Below is a small trained network, with its code and all its weights. Each question gives an input and a class and asks what happens when units are switched off, that is, made to give their printed mean instead of their output.

import numpy as np


def w(rows, s, z=0):
    codes = np.array(rows[::2]) - 128.0
    scale = np.full(codes.shape[1], s)
    scale[-1] = z or s
    return codes * scale


def norm(h):
    return h / np.sqrt((h * h).mean(-1, keepdims=True) + 1e-5)


def f(y):
    return y / 2 * (1 + np.tanh(0.7978845608 * (y + 0.044715 * y**3)))


def log_softmax(a):
    a = a - a.max(-1, keepdims=True)
    return a - np.log(np.exp(a).sum(-1, keepdims=True))


def net(x, mask):
    res = np.array(x, float).reshape(1, 8) / 4 @ E
    u = 0
    for l in range(2):
        y = f(norm(res) @ A[l][:, :-1].T + A[l][:, -1])
        res = res + np.where(mask[u : u + 3], y, B[l][:, -1]) @ B[l][:, :-1]
        u += 3
    return log_softmax(norm(res)[-1] @ U[:, :-1].T + U[:, -1])


A, B = {}, {}
E = w([
[115,185,68,133],'x0',
[108,136,134,155],'x1',
[154,137,117,130],'x2',
[99,164,81,76],'x3',
[143,254,169,66],'x4',
[130,131,126,123],'x5',
[113,130,132,132],'x6',
[171,136,113,141],'x7',
],0.0077)
A[0] = w([
[180,165,245,117,23],'0.n1',
[86,110,1,112,2],'0.n2',
[111,219,126,97,208],'0.n3',
],0.0096,0.0036)
B[0] = w([
[93,161,212,52,189],'0.n1',
[26,203,183,47,186],'0.n2',
[163,55,137,247,255],'0.n3',
],0.014,0.0052)
A[1] = w([
[63,42,170,1,121],'1.n1',
[174,123,112,67,71],'1.n2',
[107,164,50,148,255],'1.n3',
],0.0087,0.0049)
B[1] = w([
[188,141,46,178,254],'1.n1',
[186,112,114,135,102],'1.n2',
[70,82,17,2,215],'1.n3',
],0.0086,0.0045)
U = w([
[160,91,125,203,30],'0',
[114,117,3,160,115],'1',
[75,192,131,77,247],'2',
],0.015,0.0015)

Each question gives the input, the list of numbers given to net, and the class t.
The units are the neurons (one row each of A and B). Each row of codes is followed by its name. A weight is (code - 128) times the scale printed after its matrix; where a second scale follows, it is the last column's (A, B and U).
mask holds one flag per neuron, layer by layer. A switched-off neuron (its flag False) gives its mean, the last column of its row in B, instead of its output. The means were averaged over made-up inputs and are rounded, as every weight is.
A unit's drop is (log p(t) with every unit on - log p(t) with that unit switched off) / (log p(t) with every unit on - log p(t) with every unit switched off).
The circuit of an input: a set's keep is (log p(t) with only the set's units on - log p(t) with every unit switched off) / (log p(t) with every unit on - log p(t) with every unit switched off). Starting from all 6 units, units are removed one at a time, each time the one whose removal leaves the highest keep (on an exact tie, the one counted first), for as long as the keep stays at least 0.8.
units of the circuit, in order: the units of the circuit, biggest drop first
most important unit: the unit with the biggest drop
k most important neurons: the k neurons with the biggest drops, biggest first
top k neurons in layer l: the k neurons of layer l with the biggest drops, biggest first
drop of u: that unit's drop, to one decimal
input [-7,-6,5,-6,3,-7,4,1], class 2: most important unit	0.n1
input [-5,-6,-2,2,7,-4,2,8], class 0: 3 most important neurons	[0.n3 0.n2 1.n3]
input [-8,6,-2,4,0,7,8,-6], class 1: 3 most important neurons	[0.n3 1.n1 0.n1]
input [5,0,-3,7,7,3,2,0], class 1: 2 most important neurons	[0.n3 1.n3]
input [-6,4,-3,3,0,5,-7,2], class 1: units of the circuit, in order	[1.n1 0.n3]
input [-7,7,-1,-4,3,8,-6,1], class 2: top 2 neurons in layer 0	[0.n1 0.n3]
input [2,2,3,8,8,0,-6,-8], class 1: units of the circuit, in order	[0.n3 0.n1]
input [7,8,-2,2,4,1,-3,-4], class 1: 2 most important neurons	[1.n3 0.n1]
input [1,0,-5,2,4,1,-1,-2], class 1: top 2 neurons in layer 0	[0.n3 0.n2]
input [-3,8,4,1,-1,-2,5,-4], class 1: 2 most important neurons	[0.n3 0.n1]
input [-2,-6,-1,5,8,5,6,-7], class 0: units of the circuit, in order	[0.n3 0.n2]
input [-5,2,4,3,0,7,-5,-3], class 1: 3 most important neurons	[0.n3 1.n1 0.n2]
input [6,4,-4,4,-4,-6,0,-7], class 2: 2 most important neurons	[0.n2 0.n3]
input [-4,3,2,-5,1,1,6,4], class 2: units of the circuit, in order	[0.n3]
input [1,-5,-8,2,-2,4,-2,-2], class 2: top 2 neurons in layer 0	[0.n2 0.n3]
input [2,-3,-2,5,3,0,-5,-5], class 1: top 2 neurons in layer 0	[0.n1 0.n3]
input [-8,-2,-4,2,8,-2,0,4], class 0: top 2 neurons in layer 0	[0.n3 0.n2]
input [-8,1,5,0,4,-4,-8,5], class 2: 2 most important neurons	[0.n1 0.n3]
input [3,-5,-4,2,-3,1,-6,0], class 2: drop of 0.n2	0.6
input [-1,3,-6,1,4,-7,2,-4], class 0: drop of 0.n3	0.2
input [7,4,2,6,7,-7,-5,1], class 1: drop of 0.n3	0.3
input [7,3,4,1,8,6,0,3], class 1: drop of 1.n3	0.3
